Here is a tiny trained network, its code and every weight. The questions are about switching its units off for an input and a class, where a switched-off unit gives its printed mean instead of its output.

import numpy as np


def w(rows, s, z=0):
    codes = np.array(rows[::2]) - 128.0
    scale = np.full(codes.shape[1], s)
    scale[-1] = z or s
    return codes * scale


def norm(h):
    return h / np.sqrt((h * h).mean(-1, keepdims=True) + 1e-5)


def f(y):
    return np.maximum(y, 0)


def log_softmax(a):
    a = a - a.max(-1, keepdims=True)
    return a - np.log(np.exp(a).sum(-1, keepdims=True))


def net(x, mask):
    res = np.array(x, float).reshape(1, 6) / 4 @ E
    u = 0
    for l in range(2):
        y = f(norm(res) @ A[l][:, :-1].T + A[l][:, -1])
        res = res + np.where(mask[u : u + 5], y, B[l][:, -1]) @ B[l][:, :-1]
        u += 5
    return log_softmax(norm(res)[-1] @ U[:, :-1].T + U[:, -1])


A, B = {}, {}
E = w([
[148,179,155,184],'x0',
[134,87,164,102],'x1',
[111,137,121,85],'x2',
[164,103,200,143],'x3',
[182,82,98,231],'x4',
[3,50,169,197],'x5',
],0.0058)
A[0] = w([
[124,162,136,96,82],'L0N1',
[161,155,96,175,88],'L0N2',
[102,1,147,168,252],'L0N3',
[157,165,183,145,214],'L0N4',
[100,93,161,191,205],'L0N5',
],0.011,0.0037)
B[0] = w([
[187,43,150,115,154],'L0N1',
[233,97,92,192,169],'L0N2',
[147,223,90,21,255],'L0N3',
[83,111,16,90,200],'L0N4',
[20,131,116,1,215],'L0N5',
],0.0098,0.0071)
A[1] = w([
[160,124,74,208,167],'L1N1',
[75,71,111,173,42],'L1N2',
[220,92,216,85,169],'L1N3',
[117,235,17,87,135],'L1N4',
[254,92,127,71,251],'L1N5',
],0.0095,0.0027)
B[1] = w([
[61,88,174,228,154],'L1N1',
[223,218,98,142,128],'L1N2',
[108,253,106,31,147],'L1N3',
[53,76,238,142,249],'L1N4',
[6,145,119,75,207],'L1N5',
],0.0045,0.013)
U = w([
[214,115,250,148,1],'0',
[191,114,86,164,75],'1',
[129,85,194,139,55],'2',
[160,108,155,178,46],'3',
[79,136,126,23,209],'4',
],0.016,0.0051)

Each question gives the input, the list of numbers given to net, and the class t.
The units are the neurons (one row each of A and B). Each row of codes is followed by its name. A weight is (code - 128) times the scale printed after its matrix; where a second scale follows, it is the last column's (A, B and U).
mask holds one flag per neuron, layer by layer. A switched-off neuron (its flag False) gives its mean, the last column of its row in B, instead of its output. The means were averaged over made-up inputs and are rounded, as every weight is.
A unit's drop is (log p(t) with every unit on - log p(t) with that unit switched off) / (log p(t) with every unit on - log p(t) with every unit switched off).
The circuit of an input: a set's keep is (log p(t) with only the set's units on - log p(t) with every unit switched off) / (log p(t) with every unit on - log p(t) with every unit switched off). Starting from all 10 units, units are removed one at a time, each time the one whose removal leaves the highest keep (on an exact tie, the one counted first), for as long as the keep stays at least 0.8.
units of the circuit, in order: the units of the circuit, biggest drop first
most important unit: the unit with the biggest drop
top k neurons: the k neurons with the biggest drops, biggest first
top k neurons in layer l: the k neurons of layer l with the biggest drops, biggest first
drop when u is switched off: that unit's drop, to one decimal
input [8,-4,1,-8,-2,-3], class 2: top 2 neurons in layer 0	(L0N3, L0N5)
input [-8,-6,-6,-6,3,-6], class 1: units of the circuit, in order	(L0N5, L0N3, L0N2)
input [3,0,-2,6,8,-5], class 1: units of the circuit, in order	(L0N2)
input [5,3,7,-6,5,-1], class 1: units of the circuit, in order	(L0N2, L0N5)
input [8,-6,6,6,1,-4], class 3: top 4 neurons	(L0N3, L0N5, L1N1, L0N2)
input [4,-5,5,-2,6,1], class 3: units of the circuit, in order	(L0N2, L0N3)
input [-1,1,0,-4,6,-8], class 1: units of the circuit, in order	(L0N5, L0N3)
input [7,-8,2,-6,-4,-1], class 2: top 2 neurons	(L0N3, L0N5)
input [0,-8,-4,-8,2,-7], class 1: units of the circuit, in order	(L0N5, L0N2)
input [3,6,-5,4,4,-7], class 1: top 3 neurons	(L0N5, L0N3, L0N2)
input [4,-8,5,-3,1,-1], class 3: top 2 neurons	(L0N3, L0N5)
input [0,-7,-3,-1,3,0], class 3: top 3 neurons	(L0N3, L0N2, L1N1)
input [-4,-3,1,3,7,-4], class 1: top 3 neurons in layer 0	(L0N5, L0N2, L0N3)
input [8,-5,-1,-8,1,-8], class 1: most important unit	L0N5
input [3,-7,8,-1,6,-5], class 3: top 2 neurons	(L0N3, L1N1)
input [8,-1,-6,0,4,-7], class 1: top 2 neurons in layer 0	(L0N2, L0N4)
input [4,1,-8,0,6,-8], class 1: drop when L0N2 is switched off	0.0
input [8,-7,-2,-8,3,-3], class 1: drop when L0N2 is switched off	0.2
input [4,-3,-3,3,4,-6], class 1: drop when L0N2 is switched off	0.1
